Here is a tiny trained network, its code and every weight. The questions are about switching its units off for an input and a class, where a switched-off unit gives its printed mean instead of its output.

import numpy as np


def w(rows, s, z=0):
    codes = np.array(rows[::2]) - 128.0
    scale = np.full(codes.shape[1], s)
    scale[-1] = z or s
    return codes * scale


def norm(h):
    return h / np.sqrt((h * h).mean(-1, keepdims=True) + 1e-5)


def f(y):
    return y / 2 * (1 + np.tanh(0.7978845608 * (y + 0.044715 * y**3)))


def log_softmax(a):
    a = a - a.max(-1, keepdims=True)
    return a - np.log(np.exp(a).sum(-1, keepdims=True))


def net(x, mask):
    res = np.array(x, float).reshape(1, 3) / 4 @ E
    u = 0
    for l in range(3):
        y = f(norm(res) @ A[l][:, :-1].T + A[l][:, -1])
        res = res + np.where(mask[u : u + 9], y, B[l][:, -1]) @ B[l][:, :-1]
        u += 9
    return log_softmax(norm(res)[-1] @ U[:, :-1].T + U[:, -1])


A, B = {}, {}
E = w([
[9,189,2,74,86],'x0',
[205,69,85,104,59],'x1',
[172,238,100,223,88],'x2',
],0.0064)
A[0] = w([
[104,232,175,160,157,196],'0.n0',
[96,163,166,106,148,169],'0.n1',
[185,119,119,67,67,11],'0.n2',
[159,79,100,102,70,29],'0.n3',
[179,102,159,67,174,27],'0.n4',
[166,143,47,170,75,188],'0.n5',
[182,121,113,87,27,2],'0.n6',
[105,156,107,5,115,11],'0.n7',
[105,118,166,104,105,128],'0.n8',
],0.011,0.0045)
B[0] = w([
[159,163,123,57,150,254],'0.n0',
[199,135,115,98,176,180],'0.n1',
[132,134,96,150,221,140],'0.n2',
[131,157,61,182,255,149],'0.n3',
[122,160,72,148,69,170],'0.n4',
[175,172,109,65,117,216],'0.n5',
[121,113,51,103,208,150],'0.n6',
[143,147,181,166,83,178],'0.n7',
[157,131,83,153,130,144],'0.n8',
],0.0097,0.0059)
A[1] = w([
[151,108,161,174,162,96],'1.n0',
[9,48,108,254,177,75],'1.n1',
[151,127,115,157,56,144],'1.n2',
[70,67,152,132,211,152],'1.n3',
[163,147,91,109,129,203],'1.n4',
[55,18,131,90,111,123],'1.n5',
[92,29,106,92,156,1],'1.n6',
[60,214,14,91,53,82],'1.n7',
[180,88,175,184,150,67],'1.n8',
],0.0089,0.0028)
B[1] = w([
[121,154,123,174,104,141],'1.n0',
[132,121,108,18,9,132],'1.n1',
[175,89,116,52,255,135],'1.n2',
[137,255,61,133,110,170],'1.n3',
[96,59,137,108,105,207],'1.n4',
[193,252,134,130,107,185],'1.n5',
[137,214,142,87,121,158],'1.n6',
[93,106,222,221,122,253],'1.n7',
[71,121,139,246,132,165],'1.n8',
],0.0082,0.0056)
A[2] = w([
[129,104,169,234,145,41],'2.n0',
[152,152,119,121,192,88],'2.n1',
[56,140,66,182,81,173],'2.n2',
[81,23,171,88,139,152],'2.n3',
[87,193,127,153,200,240],'2.n4',
[2,80,132,86,159,47],'2.n5',
[50,119,200,35,139,254],'2.n6',
[171,184,165,147,70,121],'2.n7',
[188,100,196,51,78,107],'2.n8',
],0.0099,0.0035)
B[2] = w([
[116,119,178,108,109,180],'2.n0',
[74,133,72,182,129,172],'2.n1',
[173,54,186,188,147,163],'2.n2',
[120,122,95,35,74,131],'2.n3',
[150,83,86,131,112,254],'2.n4',
[144,253,135,130,121,140],'2.n5',
[172,81,138,163,159,224],'2.n6',
[118,160,136,121,96,225],'2.n7',
[49,93,115,128,74,175],'2.n8',
],0.012,0.0057)
U = w([
[153,109,239,209,90,158],'0',
[195,130,68,125,254,178],'1',
[158,222,95,68,32,161],'2',
[97,47,105,82,118,245],'3',
[61,122,138,112,162,54],'4',
[79,113,141,104,159,25],'5',
[71,110,136,110,158,21],'6',
[61,134,136,121,156,61],'7',
],0.018,0.012)

Each question gives the input, the list of numbers given to net, and the class t.
The units are the neurons (one row each of A and B). Each row of codes is followed by its name. A weight is (code - 128) times the scale printed after its matrix; where a second scale follows, it is the last column's (A, B and U).
mask holds one flag per neuron, layer by layer. A switched-off neuron (its flag False) gives its mean, the last column of its row in B, instead of its output. The means were averaged over made-up inputs and are rounded, as every weight is.
A unit's drop is (log p(t) with every unit on - log p(t) with that unit switched off) / (log p(t) with every unit on - log p(t) with every unit switched off).
The circuit of an input: a set's keep is (log p(t) with only the set's units on - log p(t) with every unit switched off) / (log p(t) with every unit on - log p(t) with every unit switched off). Starting from the 12 units with the biggest drops (on a tie, the unit counted first), units are removed one at a time, each time the one whose removal leaves the highest keep (on an exact tie, the one counted first), for as long as the keep stays at least 0.8.
units of the circuit, in order: the units of the circuit, biggest drop first
top k neurons: the k neurons with the biggest drops, biggest first
k most important neurons of layer l: the k neurons of layer l with the biggest drops, biggest first
drop of u: that unit's drop, to one decimal
input [-1,3,3], class 3: 3 most important neurons of layer 2 : (2.n6 2.n5 2.n8)
input [2,2,-4], class 2: top neuron : (0.n0)
input [-6,-8,6], class 1: top 2 neurons : (0.n0 1.n7)
input [-3,3,-1], class 3: units of the circuit, in order : (1.n5 1.n7)
input [-3,3,-5], class 2: 2 most important neurons of layer 0 : (0.n5 0.n1)
input [4,-2,3], class 0: top 3 neurons : (1.n7 2.n6 1.n5)
input [-3,5,-7], class 2: top 2 neurons : (0.n5 0.n0)
input [-5,5,-7], class 2: 2 most important neurons of layer 0 : (0.n1 0.n5)
input [-7,-8,-2], class 1: top 4 neurons : (1.n7 0.n0 0.n7 0.n1)
input [5,-4,0], class 0: top 2 neurons : (1.n7 2.n6)
input [-4,7,-8], class 2: 3 most important neurons of layer 1 : (1.n6 1.n5 1.n1)
input [1,1,-4], class 2: top 2 neurons : (0.n5 0.n0)
input [-6,-7,4], class 1: top 3 neurons : (0.n0 1.n7 0.n7)
input [8,-6,4], class 0: units of the circuit, in order : (1.n7)
input [-2,-4,5], class 2: 2 most important neurons of layer 0 : (0.n6 0.n3)
input [4,6,-1], class 1: 2 most important neurons of layer 0 : (0.n3 0.n6)
input [-2,-2,0], class 3: drop of 2.n8 : 0.1
input [2,6,5], class 1: drop of 0.n6 : 1.1
input [-5,-7,-6], class 1: drop of 1.n1 : 0.0
input [8,-7,-1], class 0: top neuron : (1.n7)
